Below is a small trained network, with its code and all its weights. Each question gives an input and a class and asks what happens when units are switched off, that is, made to give their printed mean instead of their output.

import numpy as np


def w(rows, s, z=0):
    codes = np.array(rows[::2]) - 128.0
    scale = np.full(codes.shape[1], s)
    scale[-1] = z or s
    return codes * scale


def norm(h):
    return h / np.sqrt((h * h).mean(-1, keepdims=True) + 1e-5)


def f(y):
    return np.maximum(y, 0)


def log_softmax(a):
    a = a - a.max(-1, keepdims=True)
    return a - np.log(np.exp(a).sum(-1, keepdims=True))


def net(x, mask):
    res = np.array(x, float).reshape(1, 3) / 4 @ E
    u = 0
    for l in range(2):
        y = f(norm(res) @ A[l][:, :-1].T + A[l][:, -1])
        res = res + np.where(mask[u : u + 15], y, B[l][:, -1]) @ B[l][:, :-1]
        u += 15
    return log_softmax(norm(res)[-1] @ U[:, :-1].T + U[:, -1])


A, B = {}, {}
E = w([
[156,250,96,222],'x0',
[209,45,101,196],'x1',
[51,67,23,191],'x2',
],0.0019)
A[0] = w([
[47,206,118,74,11],'L0N1',
[26,171,139,67,51],'L0N2',
[127,45,178,1,52],'L0N3',
[164,163,241,94,91],'L0N4',
[56,169,144,66,54],'L0N5',
[140,174,122,172,69],'L0N6',
[146,56,117,206,136],'L0N7',
[115,63,177,62,4],'L0N8',
[46,215,150,67,68],'L0N9',
[171,62,172,197,104],'L0N10',
[37,100,29,127,80],'L0N11',
[34,221,157,105,59],'L0N12',
[177,252,139,180,76],'L0N13',
[208,170,180,45,122],'L0N14',
[7,183,104,75,30],'L0N15',
],0.0044,0.0027)
B[0] = w([
[186,103,128,141,179],'L0N1',
[213,108,134,115,197],'L0N2',
[83,175,53,113,244],'L0N3',
[92,95,143,191,233],'L0N4',
[161,105,120,124,182],'L0N5',
[102,110,112,110,162],'L0N6',
[159,164,148,78,220],'L0N7',
[92,142,73,114,172],'L0N8',
[190,94,120,144,216],'L0N9',
[170,130,145,76,193],'L0N10',
[100,130,254,159,224],'L0N11',
[189,94,95,140,208],'L0N12',
[68,127,34,107,241],'L0N13',
[103,67,146,213,254],'L0N14',
[176,107,151,123,199],'L0N15',
],0.0052,0.0024)
A[1] = w([
[126,108,173,125,126],'L1N1',
[145,228,244,64,38],'L1N2',
[254,110,115,106,21],'L1N3',
[145,118,72,160,155],'L1N4',
[149,167,181,104,82],'L1N5',
[112,91,201,211,127],'L1N6',
[67,150,38,62,243],'L1N7',
[107,210,91,139,7],'L1N8',
[205,121,121,103,49],'L1N9',
[187,111,104,137,57],'L1N10',
[116,82,154,213,163],'L1N11',
[191,240,132,226,217],'L1N12',
[110,242,183,62,87],'L1N13',
[61,102,158,213,154],'L1N14',
[138,156,190,96,70],'L1N15',
],0.0057,0.002)
B[1] = w([
[107,108,90,122,161],'L1N1',
[168,204,38,195,135],'L1N2',
[189,137,193,115,203],'L1N3',
[207,154,145,153,199],'L1N4',
[154,142,75,159,133],'L1N5',
[76,191,121,59,229],'L1N6',
[152,99,106,234,223],'L1N7',
[104,53,99,154,152],'L1N8',
[153,143,173,117,168],'L1N9',
[157,139,140,103,168],'L1N10',
[129,228,112,69,242],'L1N11',
[51,3,172,48,254],'L1N12',
[154,227,92,191,132],'L1N13',
[134,199,90,93,225],'L1N14',
[153,159,91,126,134],'L1N15',
],0.0049,0.0038)
U = w([
[254,79,226,74,160],'0',
[5,201,125,17,163],'1',
[64,22,38,221,168],'2',
[186,216,77,212,123],'3',
[90,163,209,226,2],'4',
],0.0079,0.0063)

Each question gives the input, the list of numbers given to net, and the class t.
The units are the neurons (one row each of A and B). Each row of codes is followed by its name. A weight is (code - 128) times the scale printed after its matrix; where a second scale follows, it is the last column's (A, B and U).
mask holds one flag per neuron, layer by layer. A switched-off neuron (its flag False) gives its mean, the last column of its row in B, instead of its output. The means were averaged over made-up inputs and are rounded, as every weight is.
A unit's drop is (log p(t) with every unit on - log p(t) with that unit switched off) / (log p(t) with every unit on - log p(t) with every unit switched off).
The circuit of an input: a set's keep is (log p(t) with only the set's units on - log p(t) with every unit switched off) / (log p(t) with every unit on - log p(t) with every unit switched off). Starting from the 12 units with the biggest drops (on a tie, the unit counted first), units are removed one at a time, each time the one whose removal leaves the highest keep (on an exact tie, the one counted first), for as long as the keep stays at least 0.8.
circuit, biggest first: the units of the circuit, biggest drop first
most important unit: the unit with the biggest drop
k most important neurons of layer l: the k neurons of layer l with the biggest drops, biggest first
drop of u: that unit's drop, to one decimal
input [7,-1,5], class 2: most important unit : L0N14
input [-4,0,-3], class 2: circuit, biggest first : (L0N3, L1N7)
input [4,-1,4], class 1: 4 most important neurons of layer 0 : (L0N11, L0N3, L0N8, L0N10)
input [-8,-7,-4], class 2: 2 most important neurons of layer 0 : (L0N3, L0N8)
input [6,4,-7], class 1: 2 most important neurons of layer 0 : (L0N14, L0N3)
input [-2,2,0], class 3: 2 most important neurons of layer 1 : (L1N12, L1N13)
input [5,3,6], class 1: 2 most important neurons of layer 0 : (L0N11, L0N3)
input [5,2,-5], class 1: 4 most important neurons of layer 0 : (L0N14, L0N3, L0N4, L0N8)
input [-1,1,4], class 1: 3 most important neurons of layer 1 : (L1N6, L1N7, L1N4)
input [-3,2,-1], class 3: 2 most important neurons of layer 1 : (L1N12, L1N7)
input [-3,2,2], class 3: 2 most important neurons of layer 0 : (L0N14, L0N7)
input [-2,3,-1], class 3: 2 most important neurons of layer 0 : (L0N9, L0N12)
input [7,8,5], class 0: 2 most important neurons of layer 1 : (L1N12, L1N4)
input [-1,-2,-3], class 3: circuit, biggest first : (L1N12)
input [1,4,2], class 0: drop of L1N11 : 0.1
input [-7,-2,2], class 2: drop of L1N7 : 0.4
input [-2,1,6], class 1: drop of L0N11 : 0.8
input [7,-3,-3], class 2: drop of L0N13 : 0.4
